Here is a tiny trained network, its code and every weight. The questions are about switching its units off for an input and a class, where a switched-off unit gives its printed mean instead of its output.

import numpy as np


def w(rows, s, z=0):
    codes = np.array(rows[::2]) - 128.0
    scale = np.full(codes.shape[1], s)
    scale[-1] = z or s
    return codes * scale


def f(y):
    return y / 2 * (1 + np.tanh(0.7978845608 * (y + 0.044715 * y**3)))


def log_softmax(a):
    a = a - a.max(-1, keepdims=True)
    return a - np.log(np.exp(a).sum(-1, keepdims=True))


def net(x, mask):
    res = np.array(x, float).reshape(1, 8) / 4 @ E
    y = f(res @ A[0][:, :-1].T + A[0][:, -1])
    res = res + np.where(mask, y, B[0][:, -1]) @ B[0][:, :-1]
    return log_softmax(res[-1] @ U[:, :-1].T + U[:, -1])


A, B = {}, {}
E = w([
[207,196,173,65,93,65,61],'x0',
[89,138,151,127,141,111,121],'x1',
[203,106,215,115,205,165,158],'x2',
[89,154,178,77,55,127,253],'x3',
[115,117,124,104,139,121,129],'x4',
[152,122,117,135,121,123,136],'x5',
[158,123,106,127,124,134,139],'x6',
[148,135,126,145,114,147,127],'x7',
],0.014)
A[0] = w([
[132,157,178,46,60,145,251,64],'N0',
[163,189,145,84,133,107,112,7],'N1',
[182,139,170,99,76,65,80,38],'N2',
[104,169,130,75,85,137,190,30],'N3',
[164,142,162,119,171,160,153,50],'N4',
[141,167,130,126,135,136,163,22],'N5',
[181,150,189,91,200,150,161,2],'N6',
[115,87,91,136,157,156,171,67],'N7',
[155,104,85,134,202,132,13,139],'N8',
[125,136,129,172,151,102,164,154],'N9',
[138,103,169,161,185,135,160,56],'N10',
[169,96,185,96,194,159,140,71],'N11',
[94,153,47,110,68,114,98,60],'N12',
[172,205,161,55,113,110,89,123],'N13',
[81,99,120,175,163,196,185,134],'N14',
],0.013,0.0025)
B[0] = w([
[210,178,165,203,213,171,194,251],'N0',
[134,98,104,109,146,195,88,169],'N1',
[146,64,120,117,116,181,99,191],'N2',
[200,157,168,148,163,97,174,197],'N3',
[104,149,131,88,89,81,156,164],'N4',
[68,131,165,146,138,123,111,140],'N5',
[76,163,85,160,11,128,152,188],'N6',
[122,52,116,137,148,126,138,177],'N7',
[169,197,235,199,217,122,116,241],'N8',
[156,86,53,90,160,147,90,143],'N9',
[86,109,134,119,61,101,174,165],'N10',
[49,230,80,152,58,73,188,187],'N11',
[108,177,113,146,4,7,178,201],'N12',
[91,1,112,3,130,204,40,202],'N13',
[160,24,79,78,128,172,51,213],'N14',
],0.0087,0.021)
U = w([
[174,151,188,167,211,113,129,148],'0',
[130,8,114,95,129,136,108,2],'1',
[103,157,108,136,38,67,131,221],'2',
],0.014,0.0015)

Each question gives the input, the list of numbers given to net, and the class t.
The units are the neurons (one row each of A and B). Each row of codes is followed by its name. A weight is (code - 128) times the scale printed after its matrix; where a second scale follows, it is the last column's (A, B and U).
mask holds one flag per neuron, in row order. A switched-off neuron (its flag False) gives its mean, the last column of its row in B, instead of its output. The means were averaged over made-up inputs and are rounded, as every weight is.
A unit's drop is (log p(t) with every unit on - log p(t) with that unit switched off) / (log p(t) with every unit on - log p(t) with every unit switched off).
The circuit of an input: a set's keep is (log p(t) with only the set's units on - log p(t) with every unit switched off) / (log p(t) with every unit on - log p(t) with every unit switched off). Starting from the 12 units with the biggest drops (on a tie, the unit counted first), units are removed one at a time, each time the one whose removal leaves the highest keep (on an exact tie, the one counted first), for as long as the keep stays at least 0.8.
circuit, biggest first: the units of the circuit, biggest drop first
k most important neurons: the k neurons with the biggest drops, biggest first
drop when u is switched off: that unit's drop, to one decimal
input [-4,-7,8,6,-6,0,7,5], class 2: circuit, biggest first : N6
input [-4,1,5,-4,0,2,2,6], class 2: circuit, biggest first : N0; N11
input [6,-2,-4,-5,1,-8,-6,6], class 1: 2 most important neurons : N13; N0
input [-5,-8,-8,-7,5,-2,5,5], class 2: 3 most important neurons : N12; N0; N3
input [7,4,-3,7,-3,-5,0,-2], class 0: 2 most important neurons : N0; N3
input [-7,-6,-3,-7,8,-6,0,-2], class 0: 2 most important neurons : N8; N13
input [2,7,8,-7,2,-6,-7,3], class 2: 2 most important neurons : N11; N6
input [-4,7,-4,3,4,7,-2,-1], class 1: 2 most important neurons : N8; N11
input [-7,-7,2,-6,-7,-2,-4,-5], class 1: 2 most important neurons : N14; N0
input [8,-6,8,-7,1,-4,3,1], class 1: 3 most important neurons : N13; N2; N0
input [3,-6,-7,-7,3,2,2,-5], class 0: 3 most important neurons : N8; N6; N11
input [3,-2,-1,2,6,5,-7,0], class 1: 2 most important neurons : N8; N13
input [-3,-2,6,-4,5,-4,5,-5], class 2: drop when N11 is switched off : 0.2
input [3,-2,7,-4,2,-2,-7,5], class 2: drop when N6 is switched off : 0.1
input [7,-8,5,4,-3,6,-8,-7], class 1: circuit, biggest first : N13
input [-4,-3,0,7,-2,1,-3,-5], class 0: drop when N0 is switched off : 1.0
